Below are the code and all the weights of a small trained network. Each question names an input and a target symbol and asks about switching units off, where a switched-off unit gives its printed mean instead of its output.

import numpy as np


def w(rows, s, z=0):
    codes = np.array(rows[::2]) - 128.0
    scale = np.full(codes.shape[1], s)
    scale[-1] = z or s
    return codes * scale


def f(y):
    return y / 2 * (1 + np.tanh(0.7978845608 * (y + 0.044715 * y**3)))


def softmax(a):
    e = np.exp(a - a.max(-1, keepdims=True))
    return e / e.sum(-1, keepdims=True)


def log_softmax(a):
    a = a - a.max(-1, keepdims=True)
    return a - np.log(np.exp(a).sum(-1, keepdims=True))


def net(x, mask):
    ids = ['ΛΨαγδεθμστφω'.index(c) for c in x.split()]
    T = len(ids)
    res = E[ids] + P[:T]
    r = res
    for j in range(2):
        rows = slice(2 * j, 2 * j + 2)
        q, k, v = (r @ M[0][rows].T for M in (Q, K, V))
        z = softmax(np.where(np.tri(T) > 0, q @ k.T / 2**0.5, -1e9)) @ v
        o = O[0][rows]
        res = res + np.where(mask[j], z, o[:, -1]) @ o[:, :-1]
    y = f(res @ A[0][:, :-1].T + A[0][:, -1])
    res = res + np.where(mask[2:10], y, B[0][:, -1]) @ B[0][:, :-1]
    return log_softmax(res[-1] @ U[:, :-1].T + U[:, -1])


Q, K, V, O, A, B = {}, {}, {}, {}, {}, {}
E = w([
[110,118,100,89,169],'Λ',
[130,120,143,62,154],'Ψ',
[173,161,156,140,189],'α',
[198,121,213,69,141],'γ',
[175,169,139,138,150],'δ',
[143,170,63,153,117],'ε',
[236,141,180,106,80],'θ',
[127,120,90,84,106],'μ',
[148,110,170,30,118],'σ',
[115,153,108,94,142],'τ',
[147,209,101,172,139],'φ',
[50,39,160,254,201],'ω',
],0.0099)
P = w([
[113,137,117,110,170],'0',
[212,254,179,61,214],'1',
[214,231,160,73,217],'2',
[209,249,119,99,215],'3',
[75,72,55,87,86],'4',
[113,63,121,107,93],'5',
[129,44,136,134,99],'6',
[137,138,176,165,196],'7',
[144,112,162,149,204],'8',
[186,150,157,162,207],'9',
[172,80,100,155,152],'10',
[187,103,115,152,144],'11',
[192,99,118,150,111],'12',
[194,138,112,169,124],'13',
],0.0068)
Q[0] = w([
[254,238,126,150,190],'H0',
[240,176,111,100,203],'H0',
[189,181,108,37,185],'H1',
[101,4,117,160,6],'H1',
],0.0074)
K[0] = w([
[40,21,134,232,134],'H0',
[84,44,176,235,128],'H0',
[85,1,181,235,103],'H1',
[229,250,126,108,220],'H1',
],0.0077)
V[0] = w([
[58,157,5,255,184],'H0',
[114,115,205,192,220],'H0',
[195,180,65,148,10],'H1',
[210,217,205,226,170],'H1',
],0.0094)
O[0] = w([
[10,16,197,10,142,6],'H0',
[74,75,249,213,105,154],'H0',
[239,126,46,47,244,154],'H1',
[50,117,206,191,255,254],'H1',
],0.0083,0.0039)
A[0] = w([
[3,102,188,176,196,217],'N0',
[154,194,76,93,41,118],'N1',
[210,194,92,99,133,179],'N2',
[87,51,201,172,62,253],'N3',
[220,109,73,76,166,173],'N4',
[60,116,40,177,146,180],'N5',
[149,181,99,48,42,237],'N6',
[222,246,93,132,148,231],'N7',
],0.007,0.0029)
B[0] = w([
[206,255,85,95,144,165],'N0',
[174,155,77,156,24,138],'N1',
[55,96,52,170,133,198],'N2',
[231,96,30,197,174,155],'N3',
[105,145,40,2,218,178],'N4',
[244,146,167,60,116,132],'N5',
[191,157,56,80,32,139],'N6',
[3,80,109,192,139,247],'N7',
],0.0061,0.014)
U = w([
[147,97,154,120,52,254],'Λ',
[120,144,142,153,57,137],'Ψ',
[205,227,151,171,156,38],'α',
[14,120,218,239,94,115],'γ',
[67,196,229,122,153,210],'δ',
[102,48,110,3,197,199],'ε',
[98,24,63,172,243,36],'θ',
[163,101,39,73,101,69],'μ',
[133,130,68,166,56,61],'σ',
[130,163,134,103,106,108],'τ',
[94,198,174,73,182,54],'φ',
[224,72,159,146,137,93],'ω',
],0.0053,0.0043)

Each question gives the input, a string of symbols that net reads in full, and the target symbol t.
The units are the heads (2 rows each of Q, K, V and O) and the neurons (one row each of A and B). Each row of codes is followed by its name. A weight is (code - 128) times the scale printed after its matrix; where a second scale follows, it is the last column's (O, A, B and U).
mask holds one flag per unit, heads first, then neurons. A switched-off unit (its flag False) gives its mean, the last column of its rows in O or B, instead of its output. The means were averaged over made-up inputs and are rounded, as every weight is.
A unit's drop is (log p(t) with every unit on - log p(t) with that unit switched off) / (log p(t) with every unit on - log p(t) with every unit switched off).
The circuit of an input: a set's keep is (log p(t) with only the set's units on - log p(t) with every unit switched off) / (log p(t) with every unit on - log p(t) with every unit switched off). Starting from all 10 units, units are removed one at a time, each time the one whose removal leaves the highest keep (on an exact tie, the one counted first), for as long as the keep stays at least 0.8.
units of the circuit, in order: the units of the circuit, biggest drop first
unit that matters most: the unit with the biggest drop
top k neurons: the k neurons with the biggest drops, biggest first
heads that matter: for each layer, one digit per head in row order, 1 if its drop is at least 0.15 and else 0, layers parted by /
input θ θ θ μ ε θ θ ω φ φ φ ω φ, target α: heads that matter	11
input μ Ψ θ, target μ: units of the circuit, in order	H1, H0, N6
input ω σ τ, target α: top 4 neurons	N0, N3, N7, N2
input θ μ σ, target θ: units of the circuit, in order	H0, N7, H1, N2
input σ ε θ θ θ θ, target θ: unit that matters most	H1
input ε Ψ θ α, target ε: units of the circuit, in order	H0, H1
input θ δ α, target θ: heads that matter	11
input ε ε σ, target ε: units of the circuit, in order	H0, H1
input γ ε δ, target γ: heads that matter	11
input θ Λ γ, target θ: heads that matter	11
input ε γ σ ω θ δ δ σ μ ω δ θ, target ω: units of the circuit, in order	N3, H0, N7, N2
input μ θ ε Ψ, target μ: units of the circuit, in order	H1, N6, H0
input γ θ γ θ γ σ σ γ θ θ, target σ: units of the circuit, in order	H0, H1, N1, N2
input μ δ Λ φ, target μ: units of the circuit, in order	H1, H0, N6
input σ ε μ ε, target σ: unit that matters most	H1
input μ φ μ, target μ: units of the circuit, in order	H1, N6, H0
input μ δ ω γ, target α: top 4 neurons	N0, N3, N7, N2
input θ θ ε γ ε θ ε γ, target ε: units of the circuit, in order	H1, N4, H0
input θ σ θ θ γ θ γ φ, target γ: units of the circuit, in order	N7, H0, N0, N4
input θ ε ε ε θ τ ε δ θ δ ε ε ω, target α: top 2 neurons	N0, N7
input Ψ ε ω μ, target α: unit that matters most	N0
input ε σ μ ω τ θ δ ω θ ε, target α: top 3 neurons	N0, N3, N7
input θ θ θ, target θ: top 2 neurons	N7, N2
input θ θ θ θ ε θ φ ω σ θ, target α: top 2 neurons	N0, N3
